Below are the code and all the weights of a small trained network. Each question names an input and a class and asks about switching units off, where a switched-off unit gives its printed mean instead of its output.

import numpy as np


def w(rows, s, z=0):
    codes = np.array(rows[::2]) - 128.0
    scale = np.full(codes.shape[1], s)
    scale[-1] = z or s
    return codes * scale


def norm(h):
    return h / np.sqrt((h * h).mean(-1, keepdims=True) + 1e-5)


def f(y):
    return y / 2 * (1 + np.tanh(0.7978845608 * (y + 0.044715 * y**3)))


def log_softmax(a):
    a = a - a.max(-1, keepdims=True)
    return a - np.log(np.exp(a).sum(-1, keepdims=True))


def net(x, mask):
    res = np.array(x, float).reshape(1, 3) / 4 @ E
    u = 0
    for l in range(2):
        y = f(norm(res) @ A[l][:, :-1].T + A[l][:, -1])
        res = res + np.where(mask[u : u + 13], y, B[l][:, -1]) @ B[l][:, :-1]
        u += 13
    return log_softmax(norm(res)[-1] @ U[:, :-1].T + U[:, -1])


A, B = {}, {}
E = w([
[53,183,140,102,186,145,44],'x0',
[82,150,197,216,212,194,220],'x1',
[106,27,80,155,109,248,75],'x2',
],0.0014)
A[0] = w([
[120,155,179,88,130,72,151,58],'L0N1',
[130,63,130,36,76,97,95,97],'L0N2',
[224,62,100,157,90,101,210,62],'L0N3',
[106,117,225,190,210,175,207,133],'L0N4',
[136,192,146,89,143,73,156,119],'L0N5',
[183,202,158,127,144,50,158,45],'L0N6',
[89,145,124,93,134,124,146,145],'L0N7',
[108,55,43,132,133,194,118,81],'L0N8',
[210,70,118,203,64,108,209,60],'L0N9',
[52,203,132,85,193,161,43,2],'L0N10',
[63,161,132,140,200,107,28,15],'L0N11',
[135,108,139,60,39,84,86,57],'L0N12',
[156,62,113,142,147,252,98,99],'L0N13',
],0.0027,0.0007)
B[0] = w([
[135,51,117,161,165,122,97,139],'L0N1',
[137,203,79,142,216,160,125,157],'L0N2',
[32,122,155,44,119,149,122,176],'L0N3',
[238,145,83,119,100,144,81,250],'L0N4',
[130,25,113,165,146,139,97,163],'L0N5',
[99,67,159,158,143,111,58,167],'L0N6',
[186,77,150,139,107,124,144,136],'L0N7',
[96,142,114,167,141,37,141,169],'L0N8',
[54,131,163,31,78,151,133,184],'L0N9',
[98,63,154,40,28,128,250,184],'L0N10',
[138,79,134,92,30,126,209,164],'L0N11',
[157,173,70,127,197,194,123,155],'L0N12',
[127,146,136,200,68,60,115,193],'L0N13',
],0.0024,0.0017)
A[1] = w([
[164,149,216,90,209,42,155,57],'L1N1',
[114,93,163,174,173,53,102,35],'L1N2',
[131,149,205,214,159,211,205,45],'L1N3',
[246,145,83,126,135,144,141,169],'L1N4',
[123,131,207,171,162,171,199,3],'L1N5',
[182,193,124,149,13,49,148,187],'L1N6',
[56,93,101,199,91,210,95,82],'L1N7',
[187,154,133,50,129,55,77,45],'L1N8',
[2,207,139,127,212,161,70,190],'L1N9',
[68,100,196,25,86,163,174,113],'L1N10',
[219,4,154,115,126,151,49,151],'L1N11',
[152,36,136,115,192,218,86,166],'L1N12',
[176,80,99,141,110,154,185,126],'L1N13',
],0.0031,0.0016)
B[1] = w([
[156,43,48,174,33,107,62,201],'L1N1',
[145,132,81,187,62,109,77,96],'L1N2',
[119,173,12,18,158,139,51,251],'L1N3',
[68,182,180,103,187,178,116,176],'L1N4',
[95,142,11,54,78,176,71,161],'L1N5',
[109,171,220,142,215,161,189,216],'L1N6',
[225,66,95,130,96,14,91,211],'L1N7',
[119,95,42,172,81,226,131,177],'L1N8',
[167,125,224,146,131,119,252,169],'L1N9',
[80,74,132,59,78,97,240,249],'L1N10',
[117,211,183,173,186,129,215,198],'L1N11',
[143,215,203,106,156,56,194,178],'L1N12',
[81,130,170,104,162,78,99,163],'L1N13',
],0.0025,0.0012)
U = w([
[157,218,60,86,193,198,71,142],'0',
[89,60,113,53,48,116,175,135],'1',
[182,83,104,253,98,63,60,134],'2',
[100,172,249,166,175,131,193,142],'3',
[7,94,199,196,137,210,46,6],'4',
[8,95,197,196,137,209,48,4],'5',
],0.012,0.016)

Each question gives the input, the list of numbers given to net, and the class t.
The units are the neurons (one row each of A and B). Each row of codes is followed by its name. A weight is (code - 128) times the scale printed after its matrix; where a second scale follows, it is the last column's (A, B and U).
mask holds one flag per neuron, layer by layer. A switched-off neuron (its flag False) gives its mean, the last column of its row in B, instead of its output. The means were averaged over made-up inputs and are rounded, as every weight is.
A unit's drop is (log p(t) with every unit on - log p(t) with that unit switched off) / (log p(t) with every unit on - log p(t) with every unit switched off).
The circuit of an input: a set's keep is (log p(t) with only the set's units on - log p(t) with every unit switched off) / (log p(t) with every unit on - log p(t) with every unit switched off). Starting from the 12 units with the biggest drops (on a tie, the unit counted first), units are removed one at a time, each time the one whose removal leaves the highest keep (on an exact tie, the one counted first), for as long as the keep stays at least 0.8.
circuit, biggest first: the units of the circuit, biggest drop first
top k neurons: the k neurons with the biggest drops, biggest first
top k neurons in layer l: the k neurons of layer l with the biggest drops, biggest first
drop when u is switched off: that unit's drop, to one decimal
input [7,7,-1], class 0: top 3 neurons -> [L1N3, L0N4, L0N9]
input [8,-6,-1], class 1: circuit, biggest first -> [L0N10]
input [-5,-4,6], class 2: top 2 neurons in layer 0 -> [L0N10, L0N13]
input [5,-4,-4], class 1: circuit, biggest first -> [L0N10, L1N3]
input [-8,4,-8], class 1: top 4 neurons in layer 0 -> [L0N9, L0N3, L0N13, L0N8]
input [0,5,8], class 2: circuit, biggest first -> [L1N7, L0N13]
input [-3,-4,5], class 2: top 4 neurons -> [L0N4, L0N10, L0N13, L1N3]
input [8,-5,8], class 1: top 4 neurons -> [L0N10, L0N11, L0N4, L0N6]
input [-2,0,-2], class 3: top 2 neurons in layer 0 -> [L0N10, L0N6]
input [-3,5,-6], class 2: top 3 neurons in layer 0 -> [L0N6, L0N12, L0N2]
input [3,8,8], class 0: top 3 neurons in layer 1 -> [L1N3, L1N1, L1N5]
input [5,-3,6], class 2: top 4 neurons in layer 0 -> [L0N9, L0N3, L0N13, L0N8]
input [8,-6,-3], class 1: top 4 neurons -> [L0N10, L0N4, L0N11, L1N3]
input [5,5,4], class 0: top 3 neurons in layer 1 -> [L1N3, L1N1, L1N10]
input [-1,5,6], class 2: top 2 neurons -> [L0N13, L1N7]
input [4,2,1], class 1: top 2 neurons -> [L0N10, L1N10]
input [-3,1,1], class 3: top 3 neurons in layer 0 -> [L0N10, L0N11, L0N5]
input [-5,6,4], class 0: top 2 neurons -> [L1N3, L0N10]
input [3,3,-7], class 2: top neuron -> [L1N1]
input [0,1,2], class 3: top neuron -> [L1N6]
input [-3,4,-7], class 2: drop when L1N1 is switched off -> 0.4
input [6,-3,0], class 1: drop when L0N10 is switched off -> 0.8
input [2,1,2], class 3: drop when L1N6 is switched off -> 0.6
input [7,4,0], class 1: drop when L1N3 is switched off -> 0.0
